q327: [ 18  11  -7 -17  -9  14 -19  39 -22   4   8 -15  38]
q471: [ 14 -14 -72  48 -29 -11 -30  -9  23  34 -19  47   8]
q144: [ 24  22   0 -43  30 -75  39 -10 -29  33  23  24 -18]
q667: [-53 -12  59  22  19  -8  19 -33   1  -5 -11   1 -33]
q220: [-31   7 -33  -1 -38  15 -22  41  -6  56 -10  84  64]
q208: [ -4 -37 -16  54 -18  63 -36  -5  45 -40 -23 -21  -5]
q321: [ 35  -4 -41  23 -15  36 -39  22  26 -21 -10 -13  19]
q491: [ 40  31 -55 -25  12 -45  11  13 -21  28  18  32  10]
q606: [-41 -26 -32  47 -46  12 -26   7  -4  28 -36  70  29]
q994: [-66  -7  70  -6   1  27  13  -5 -10  -4 -13  11   7]
diff q994: [-66  -7  70  -6   0  27  13  -5 -10  -4 -13  11   7] | 5, [1]
after: [-37] | [-16]
after: [-53] | [-12]
after: [15] | [-22]
diff q606: [-41 -26 -32  47 -46  12 -26   6  -4  28 -36  70  29] | 8, [7]
after: [30] | [-75]
find: [ 35  -4 -41  23 -15  36 -39  22  26 -21 -10 -13  19] | q321

q950: [-20  58 -11  48  64]
q145: [-33   2  22  81  -4]
q478: [-20  -3 -11  48  64]
after: [2] | [22]
after: [-3] | [-11]
diff q478: [-20  -3 -11  48  63] | 5, [64]
find: [-33   2  22  81  -4] | q145
diff q145: [-32   2  22  81  -4] | 1, [-33]

q314: [ 2 31  8  2 28]
q517: [ 0  1 87  6  0]
q937: [ 0 41  7 14 14]
q885: [ 0 17 39 27  4]
q121: [ 1  9 70  4 11]
q70: [ 1  3 84  2  5]
q608: [ 5 25 26  4 25]
q860: [ 0  4 79 11  2]
q858: [ 0 32 16 26  8]
after: [79] | [11]
after: [9] | [70]
find: [ 0 41  7 14 14] | q937
diff q70: [ 1  3 85  2  5] | 3, [84]
after: [3] | [84]

q156: [ 14  10 -22  89 -13 -36 -19  49  27]
q379: [  5 -64  10 -20  64  23 -46  15 -36]
q10: [ -2 -28 -26  -7  27  24  -6  -3 -27]
q808: [ 11  43 -29  13 -43  -3  51  -8   2]
after: [-20] | [64]
diff q156: [ 14  10 -22  89 -12 -36 -19  49  27] | 5, [-13]
diff q808: [ 11  44 -29  13 -43  -3  51  -8   2] | 2, [43]
after: [11] | [43]
diff q10: [ -2 -28 -26  -6  27  24  -6  -3 -27] | 4, [-7]

q638: [ 26   1  -1  49  -6  13 -13 -26 -18 -18  46 -20  12  15  11 -29 -12  51
  28 -46  -2 -31  19  19 -37 -33  10 -35 -43  28 -25 -18]
q981: [-47   0 -30  36 -25  48  -9   0   2  -2  49  16  -8  13  -6  -8  10 -43
  32 -55  14 -50   9  37 -64 -14  10 -24  25  29  21  -8]
q456: [-43 -77  -5 -37 -13 -30  -9  31 -20  58 -20  30   2 -38  16  14 -26 -47
  -5  25   6  50   1  19  58   3 -34  10  22  -7  -5  14]
q87: [-80 -45  -3 -78  10  19 -35  49  25  39   2  48 -47   8 -28  -1  24 -55
 -19 -16 -36 -41 -64  45 -26 -30  32 -30  22 -32 -29 -42]
q68: [ 80  33  21 -17  15 -42   4 -16 -18   3 -47 -30  24  -8  21 -16 -18  63
 -25  39  -6  59   6 -19  54   3  24  18 -51  -4 -25  24]
q425: [-18   9 -49   6 -30  23 -58  30 -28  80  61  50   5   5  23 -38 -23 -21
  33 -55   0   0   7  99  -4 -58  15 -69 -15  26 -42   0]
q443: [ 14  52 -35  75 -49 -21  34 -50 -31 -13   9 -46  55 -25  35  26 -49 -33
  32  11  33  38  61 -45  28  26 -30  26 -19  43  21  34]
q402: [-54  -8  18  52   6   5  27 -18  16 -40  -8 -23   3 -10 -18  14  11 -28
   0   6   7 -18  17 -57 -18  27 -23  31  31  10  33  -8]
q5: [-80 -45  -3 -78  10  19 -35  49  25  39   2  48 -47   8 -28  -1  24 -55
 -19 -16 -30 -24 -52  26 -21 -10   2 -22  46 -36  -4 -18]
q844: [-18   9 -49   6 -30  23   6  30 -28  80  61  50   5   5  23 -38 -23 -21
  33 -55   0   0   7  99  -4 -58  15 -69 -15  26 -42   0]
q159: [ 59 -25  11 -11  32  21 -25  -4  17  -5  26  14 -11  29 -17 -43  26  58
  -2 -11 -17 -46 -23  47 -42 -36  32 -31 -37  13 -50 -23]
find: [-43 -77  -5 -37 -13 -30  -9  31 -20  58 -20  30   2 -38  16  14 -26 -47
  -5  25   6  50   1  19  58   3 -34  10  22  -7  -5  14] | q456
find: [-18   9 -49   6 -30  23   6  30 -28  80  61  50   5   5  23 -38 -23 -21
  33 -55   0   0   7  99  -4 -58  15 -69 -15  26 -42   0] | q844
find: [ 80  33  21 -17  15 -42   4 -16 -18   3 -47 -30  24  -8  21 -16 -18  63
 -25  39  -6  59   6 -19  54   3  24  18 -51  -4 -25  24] | q68

q246: [ 12   6 -60  32 -55 -25  46  34 -21 -72 -30 -99 -58  -9 -92 -54  27 -47
  42 -25   7 -60  37 -32  43  -7  28 -12]
q565: [ 24  70 -39  22 -11 -20  28 -24 -17 -23 -23 -13 -47  80 -10 -32  23 -39
   3 -28 -46 -13  11  71  -7  77  12  -6]
q855: [ 66  36  26   8  13 -36 -24 -13  41 -15   6  11  36  81   5 -34  11 -33
 -56  43 -14  -1 -64  67 -57  65  89  30]
q494: [-36 -17 -23  19 -33 -22  28  88 -35  -7 -17 -33 -25 -28 -24 -17  34 -12
 -28 -26 -28 -27 -50 -32  15 -20 -19   8]
after: [-46] | [-13]
diff q246: [ 12   6 -60  32 -55 -25  46  33 -21 -72 -30 -99 -58  -9 -92 -54  27 -47
  42 -25   7 -60  37 -32  43  -7  28 -12] | 8, [34]
after: [-55] | [-25]
diff q565: [ 24  70 -39  22 -11 -20  28 -24 -17 -23 -23 -13 -47  80 -10 -32  23 -39
   3 -28 -46 -13  10  71  -7  77  12  -6] | 23, [11]

q439: [  8  30   9 -12  28  67  26 -25  54 -50  10 -49  19 -52   9  58  20 -17
 -45  13 -48  26  14  22 -67  -7  -9 -42   2   0   0  -2  58   6]
q630: [  8  30   9   6  28  67  26 -25  34 -50  10 -49  19 -52   9  58  20 -17
 -45  13 -48  26  14  22 -67  -7  -9 -46   2 -19   0  -2  58   6]
q477: [  8  30   9   6  28  67  26 -50  34 -50 -25 -49  19 -52   9 -29  20 -17
 -45  13 -48  26  14 -65 -67  -7  -9 -46   2 -19   0  -2  58   6]
q347: [-33 -24 -65 -53 -56  82   6   8 -14  33 -42   7 -67  22 -47 -23 -12 -16
 -21 -57 -11 -41 -15 -32   9  11 -56  15   7  -3 -54  24 -27 -39]
q778: [-25  31 -13 -12  21  45 -12 -28  54 -41 -15 -51   2 -40 -22 -49  -1  10
 -52 -11 -58   7 -12  35 -60  23 -34 -42 -26   0 -28  -4  64 -22]
after: [-16] | [-21]
after: [-54] | [24]
after: [64] | [-22]
diff q630: [  8  30   9   6  28  67  26 -25  34 -50  10 -50  19 -52   9  58  20 -17
 -45  13 -48  26  14  22 -67  -7  -9 -46   2 -19   0  -2  58   6] | 12, [-49]
after: [-13] | [-12]
after: [-40] | [-22]
diff q778: [-25  30 -13 -12  21  45 -12 -28  54 -41 -15 -51   2 -40 -22 -49  -1  10
 -52 -11 -58   7 -12  35 -60  23 -34 -42 -26   0 -28  -4  64 -22] | 2, [31]

q191: [-37  11  -2  14  14 -20  56]
q131: [-23 -92 -55 -55  -6 -83  -1]
q760: [ 45 -29 -47  14  13 -13  -1]
q91: [ 14  20   0  26 -42  31 -42]
q770: [-37 -14  -2  14  14 -20  15]
after: [-83] | [-1]
diff q91: [ 14  20   1  26 -42  31 -42] | 3, [0]
after: [-13] | [-1]

q729: [ 0 89 -6  8  4]
q989: [19 73  9 18  0]
q988: [-74  63  85  32  74]
after: [18] | [0]
diff q989: [19 73  9 18  1] | 5, [0]
after: [9] | [18]
after: [19] | [73]
after: [73] | [9]
diff q729: [ 0 89 -6  9  4] | 4, [8]

q701: [-22  43  -5 -17  -7 -12]
q759: [ -1  -5   2 -56 -18 -39]
q262: [ -2 -18   2  26  20  83]
q787: [ 12 -11   3 -38   4 -18]
q674: [ 65  46  42 -52  19   4]
after: [42] | [-52]
find: [-22  43  -5 -17  -7 -12] | q701
diff q759: [ -1  -6   2 -56 -18 -39] | 2, [-5]
diff q759: [  0  -5   2 -56 -18 -39] | 1, [-1]
after: [-17] | [-7]
after: [-52] | [19]
after: [-56] | [-18]

